Below is a small trained network, with its code and all its weights. Each question gives an input and a class and asks what happens when units are switched off, that is, made to give their printed mean instead of their output.

import numpy as np


def w(rows, s, z=0):
    codes = np.array(rows[::2]) - 128.0
    scale = np.full(codes.shape[1], s)
    scale[-1] = z or s
    return codes * scale


def f(y):
    return y / 2 * (1 + np.tanh(0.7978845608 * (y + 0.044715 * y**3)))


def log_softmax(a):
    a = a - a.max(-1, keepdims=True)
    return a - np.log(np.exp(a).sum(-1, keepdims=True))


def net(x, mask):
    res = np.array(x, float).reshape(1, 4) / 4 @ E
    y = f(res @ A[0][:, :-1].T + A[0][:, -1])
    res = res + np.where(mask, y, B[0][:, -1]) @ B[0][:, :-1]
    return log_softmax(res[-1] @ U[:, :-1].T + U[:, -1])


A, B = {}, {}
E = w([
[83,193,241,112],'x0',
[2,174,80,173],'x1',
[131,71,148,88],'x2',
[159,185,125,223],'x3',
],0.011)
A[0] = w([
[244,128,174,188,253],'n0',
[175,160,61,69,204],'n1',
[126,155,229,161,191],'n2',
[39,159,79,176,144],'n3',
[96,65,104,201,63],'n4',
[250,165,67,210,148],'n5',
],0.012,0.0066)
B[0] = w([
[93,243,92,1,249],'n0',
[125,79,14,193,192],'n1',
[52,203,216,34,228],'n2',
[159,216,99,188,244],'n3',
[133,113,129,219,158],'n4',
[193,211,3,17,232],'n5',
],0.009,0.011)
U = w([
[148,58,161,68,187],'0',
[102,160,105,177,124],'1',
[173,194,88,99,198],'2',
[209,136,193,179,11],'3',
[159,139,119,189,166],'4',
[105,168,248,83,165],'5',
[239,85,150,120,19],'6',
],0.015,0.011)

Each question gives the input, the list of numbers given to net, and the class t.
The units are the neurons (one row each of A and B). Each row of codes is followed by its name. A weight is (code - 128) times the scale printed after its matrix; where a second scale follows, it is the last column's (A, B and U).
mask holds one flag per neuron, in row order. A switched-off neuron (its flag False) gives its mean, the last column of its row in B, instead of its output. The means were averaged over made-up inputs and are rounded, as every weight is.
A unit's drop is (log p(t) with every unit on - log p(t) with that unit switched off) / (log p(t) with every unit on - log p(t) with every unit switched off).
The circuit of an input: a set's keep is (log p(t) with only the set's units on - log p(t) with every unit switched off) / (log p(t) with every unit on - log p(t) with every unit switched off). Starting from all 6 units, units are removed one at a time, each time the one whose removal leaves the highest keep (on an exact tie, the one counted first), for as long as the keep stays at least 0.8.
units of the circuit, in order: the units of the circuit, biggest drop first
unit that matters most: the unit with the biggest drop
top k neurons: the k neurons with the biggest drops, biggest first
drop when u is switched off: that unit's drop, to one decimal
input [-4,8,6,-3], class 4: unit that matters most	n0
input [-3,6,1,-6], class 1: top 2 neurons	[n5, n0]
input [-1,4,7,3], class 4: units of the circuit, in order	[n0, n5]
input [3,-6,2,-7], class 0: top 2 neurons	[n3, n2]
input [0,3,-4,-5], class 1: units of the circuit, in order	[n5, n0]
input [-5,8,-2,-6], class 1: units of the circuit, in order	[n5, n0]
input [2,6,1,-1], class 1: top 4 neurons	[n5, n0, n3, n2]
input [2,-7,-3,-3], class 5: top 2 neurons	[n5, n3]
input [3,1,4,-8], class 0: units of the circuit, in order	[n0, n3]
input [-6,1,8,0], class 4: top 2 neurons	[n0, n2]
input [1,3,2,1], class 5: top 3 neurons	[n5, n1, n4]
input [1,5,8,-3], class 5: top 2 neurons	[n5, n1]
input [0,6,4,7], class 4: top 2 neurons	[n0, n4]
input [6,6,3,8], class 5: unit that matters most	n2
input [0,4,3,0], class 4: top 3 neurons	[n0, n5, n2]
input [-5,-3,2,-7], class 0: top 2 neurons	[n3, n5]
input [-2,3,-5,-6], class 1: drop when n0 is switched off	0.3
input [3,-2,-2,-5], class 5: drop when n5 is switched off	0.2
input [-2,4,4,3], class 4: drop when n0 is switched off	0.4
input [4,-1,-3,3], class 5: top neuron	[n2]
